[[ -8 -16]
 [ 14  27]
 [-10 -19]
 [ 23  43]
 [  0   1]
 [-11 -19]
 [ 35  66]
 [ 26  49]
 [ 21  40]
 [ 17  33]]
->
[[-16  -8]
 [ 27  14]
 [-19 -10]
 [ 43  23]
 [  1   0]
 [-19 -11]
 [ 66  35]
 [ 49  26]
 [ 40  21]
 [ 33  17]]

[[-16 -44  47  28 -58]
 [-14 -39  41  28 -56]]
->
[[-58  28  47 -44 -16]
 [-56  28  41 -39 -14]]

[[ 40 -66   7   1  -2 -15 -44 -40 -10  -5  16 -22 -16]
 [  5  59   0   6 -18 -30  29 -46  13 -29   4  20  -3]
 [-26 -50  -5   0   3 -24 -20 -22  10 -13 -22  16 -12]]
->
[[-16 -22  16  -5 -10 -40 -44 -15  -2   1   7 -66  40]
 [ -3  20   4 -29  13 -46  29 -30 -18   6   0  59   5]
 [-12  16 -22 -13  10 -22 -20 -24   3   0  -5 -50 -26]]

[[ 60 -10  38  -8  20   6   2 -31  -1  27 -14 -45]
 [ 19  -1  32 -28  -5  -8 -43   4  -3  24 -23  19]
 [ 25 -36 -27  33   1  47   6 -38  11 -31   4  48]
 [  6  14  15 -25  12  43  44  -2   6 -59   8  22]]
->
[[-45 -14  27  -1 -31   2   6  20  -8  38 -10  60]
 [ 19 -23  24  -3   4 -43  -8  -5 -28  32  -1  19]
 [ 48   4 -31  11 -38   6  47   1  33 -27 -36  25]
 [ 22   8 -59   6  -2  44  43  12 -25  15  14   6]]

[[-38  14  26   7 -13  16 -23]
 [-21   7  -2   1  -5   7 -12]
 [-22   3  26  11 -21   6  -3]
 [ 52 -19 -18  -6  13 -22  31]
 [-35  17  -9 -22  33  -1 -25]
 [ 38  -7 -19 -16  33 -13  11]
 [ 45 -16 -17   0   3 -17  26]
 [ 52 -19 -23 -22  33 -28  33]
 [-38  17  26  11 -21  16 -25]
 [  3   5 -23   0  16  12 -12]
 [-35  10   4   2 -11   9 -16]
 [ 31 -19   7 -12 -17 -28  33]]
->
[[-23  16 -13   7  26  14 -38]
 [-12   7  -5   1  -2   7 -21]
 [ -3   6 -21  11  26   3 -22]
 [ 31 -22  13  -6 -18 -19  52]
 [-25  -1  33 -22  -9  17 -35]
 [ 11 -13  33 -16 -19  -7  38]
 [ 26 -17   3   0 -17 -16  45]
 [ 33 -28  33 -22 -23 -19  52]
 [-25  16 -21  11  26  17 -38]
 [-12  12  16   0 -23   5   3]
 [-16   9 -11   2   4  10 -35]
 [ 33 -28 -17 -12   7 -19  31]]

[[ -1  -3   2   3  14]
 [ 22  -5  -9  19 -55]
 [-16  23  -9  10  20]]
->
[[ 14   3   2  -3  -1]
 [-55  19  -9  -5  22]
 [ 20  10  -9  23 -16]]
---
[[ -2  -1  -2   2   8   1   1  -7  -3  48 -11  -3]
 [  1  13 -14 -15  -8   8   0   3   2  43  20   1]
 [  3  -6  -1  13 -23  -9 -11   7  -6   7 -37   0]
 [ -2  -3   9   3   6   1   8   5   1 -36  -1   6]
 [  1  -5  -1   1   5 -12  -9   2 -21  57  -1  -6]
 [  4  -4   3   3  -3  16  -5   0  -2 -16  66  -4]]
->
[[ -3   1   0   6  -6  -4]
 [-11  20 -37  -1  -1  66]
 [ 48  43   7 -36  57 -16]
 [ -3   2  -6   1 -21  -2]
 [ -7   3   7   5   2   0]
 [  1   0 -11   8  -9  -5]
 [  1   8  -9   1 -12  16]
 [  8  -8 -23   6   5  -3]
 [  2 -15  13   3   1   3]
 [ -2 -14  -1   9  -1   3]
 [ -1  13  -6  -3  -5  -4]
 [ -2   1   3  -2   1   4]]

[[ -3  20   5  -4 -31  -1   9   0   3   4   3   6]
 [ 10  28   8  10 -18  12  24 -21   5  23   5   0]
 [  2 -26   2  10  53 -14  -6   0  -4  -4   4   4]
 [  7   4  -9   1   8  30  29   4  -5  -1  14   1]]
->
[[  6   0   4   1]
 [  3   5   4  14]
 [  4  23  -4  -1]
 [  3   5  -4  -5]
 [  0 -21   0   4]
 [  9  24  -6  29]
 [ -1  12 -14  30]
 [-31 -18  53   8]
 [ -4  10  10   1]
 [  5   8   2  -9]
 [ 20  28 -26   4]
 [ -3  10   2   7]]

[[-28  29]
 [ -7  19]
 [-50   9]
 [-15  27]]
->
[[ 29  19   9  27]
 [-28  -7 -50 -15]]

[[ 2 64]
 [-1 48]
 [ 0 66]
 [ 0 67]
 [-1 66]
 [ 0 66]
 [ 0 38]
 [ 0 66]]
->
[[64 48 66 67 66 66 38 66]
 [ 2 -1  0  0 -1  0  0  0]]

[[-65  55]
 [ 27 -35]
 [-31  39]
 [ 14  19]]
->
[[ 55 -35  39  19]
 [-65  27 -31  14]]

[[-17 -24  -6 -30  14  10   3   5 -24  18]
 [-27 -39 -16 -56  22  16   6   4 -32  26]
 [ 11 -41 -31 -61  17   3  -6 -21  -8  10]
 [ 12  -8   2  -4   2   0  -8  -5  -9   6]
 [ -9 -19   6 -14  10   9  -4   7 -32  22]
 [ 14 -22 -15 -30   8  -1  -8 -15  -4   5]]
->
[[ 18  26  10   6  22   5]
 [-24 -32  -8  -9 -32  -4]
 [  5   4 -21  -5   7 -15]
 [  3   6  -6  -8  -4  -8]
 [ 10  16   3   0   9  -1]
 [ 14  22  17   2  10   8]
 [-30 -56 -61  -4 -14 -30]
 [ -6 -16 -31   2   6 -15]
 [-24 -39 -41  -8 -19 -22]
 [-17 -27  11  12  -9  14]]
